Below are the code and all the weights of a small trained network. Each question names an input and a class and asks about switching units off, where a switched-off unit gives its printed mean instead of its output.

import numpy as np


def w(rows, s, z=0):
    codes = np.array(rows[::2]) - 128.0
    scale = np.full(codes.shape[1], s)
    scale[-1] = z or s
    return codes * scale


def f(y):
    return np.maximum(y, 0)


def log_softmax(a):
    a = a - a.max(-1, keepdims=True)
    return a - np.log(np.exp(a).sum(-1, keepdims=True))


def net(x, mask):
    res = np.array(x, float).reshape(1, 7) / 4 @ E
    y = f(res @ A[0][:, :-1].T + A[0][:, -1])
    res = res + np.where(mask, y, B[0][:, -1]) @ B[0][:, :-1]
    return log_softmax(res[-1] @ U[:, :-1].T + U[:, -1])


A, B = {}, {}
E = w([
[42,70,92],'x0',
[128,126,125],'x1',
[129,128,126],'x2',
[130,130,125],'x3',
[73,254,158],'x4',
[107,73,221],'x5',
[129,128,127],'x6',
],0.0091)
A[0] = w([
[109,192,73,127],'neuron 1',
[178,89,164,225],'neuron 2',
[57,95,86,228],'neuron 3',
[88,119,104,222],'neuron 4',
[121,149,111,129],'neuron 5',
[108,77,93,146],'neuron 6',
[115,157,248,254],'neuron 7',
[135,75,171,168],'neuron 8',
[65,154,200,136],'neuron 9',
[109,177,84,108],'neuron 10',
[215,107,49,167],'neuron 11',
[121,211,89,110],'neuron 12',
[96,174,229,223],'neuron 13',
[160,97,17,224],'neuron 14',
],0.011,0.0038)
B[0] = w([
[90,195,187,203],'neuron 1',
[193,49,147,217],'neuron 2',
[3,76,141,224],'neuron 3',
[43,92,53,191],'neuron 4',
[105,188,150,153],'neuron 5',
[61,89,139,193],'neuron 6',
[248,136,75,254],'neuron 7',
[185,17,215,201],'neuron 8',
[211,116,18,209],'neuron 9',
[88,165,177,182],'neuron 10',
[184,83,47,232],'neuron 11',
[128,203,202,213],'neuron 12',
[235,163,72,247],'neuron 13',
[55,88,66,244],'neuron 14',
],0.0065,0.0072)
U = w([
[134,110,27,253],'0',
[172,71,238,92],'1',
[48,90,29,43],'2',
[63,38,239,94],'3',
[124,221,209,127],'4',
[187,162,100,51],'5',
[2,200,131,101],'6',
],0.0079,0.0055)

Each question gives the input, the list of numbers given to net, and the class t.
The units are the neurons (one row each of A and B). Each row of codes is followed by its name. A weight is (code - 128) times the scale printed after its matrix; where a second scale follows, it is the last column's (A, B and U).
mask holds one flag per neuron, in row order. A switched-off neuron (its flag False) gives its mean, the last column of its row in B, instead of its output. The means were averaged over made-up inputs and are rounded, as every weight is.
A unit's drop is (log p(t) with every unit on - log p(t) with that unit switched off) / (log p(t) with every unit on - log p(t) with every unit switched off).
The circuit of an input: a set's keep is (log p(t) with only the set's units on - log p(t) with every unit switched off) / (log p(t) with every unit on - log p(t) with every unit switched off). Starting from the 12 units with the biggest drops (on a tie, the unit counted first), units are removed one at a time, each time the one whose removal leaves the highest keep (on an exact tie, the one counted first), for as long as the keep stays at least 0.8.
units of the circuit, in order: the units of the circuit, biggest drop first
k most important neurons: the k neurons with the biggest drops, biggest first
drop when u is switched off: that unit's drop, to one decimal
input [3,-3,1,-3,-7,-8,7], class 2: most important neuron -> (neuron 14)
input [-8,-6,4,0,5,5,5], class 5: units of the circuit, in order -> (neuron 7; neuron 13)
input [3,-5,-4,-3,2,8,7], class 0: units of the circuit, in order -> (neuron 9; neuron 7)
input [-6,-7,-3,-4,1,-8,4], class 4: units of the circuit, in order -> (neuron 12; neuron 1)
input [8,7,0,6,-8,-2,3], class 2: units of the circuit, in order -> (neuron 14; neuron 3)
input [-5,-2,4,-7,3,-1,3], class 4: units of the circuit, in order -> (neuron 11; neuron 12; neuron 14)
input [6,-7,-4,-6,-6,-3,6], class 2: 2 most important neurons -> (neuron 14; neuron 3)
input [-4,0,3,0,7,4,-2], class 5: 3 most important neurons -> (neuron 7; neuron 13; neuron 9)
input [1,-4,-5,5,-1,-7,-4], class 2: drop when neuron 14 is switched off -> 0.4
input [1,-7,-5,8,-5,1,-4], class 3: drop when neuron 5 is switched off -> 0.0
input [7,-1,-2,-8,-1,2,-3], class 3: drop when neuron 7 is switched off -> 0.2
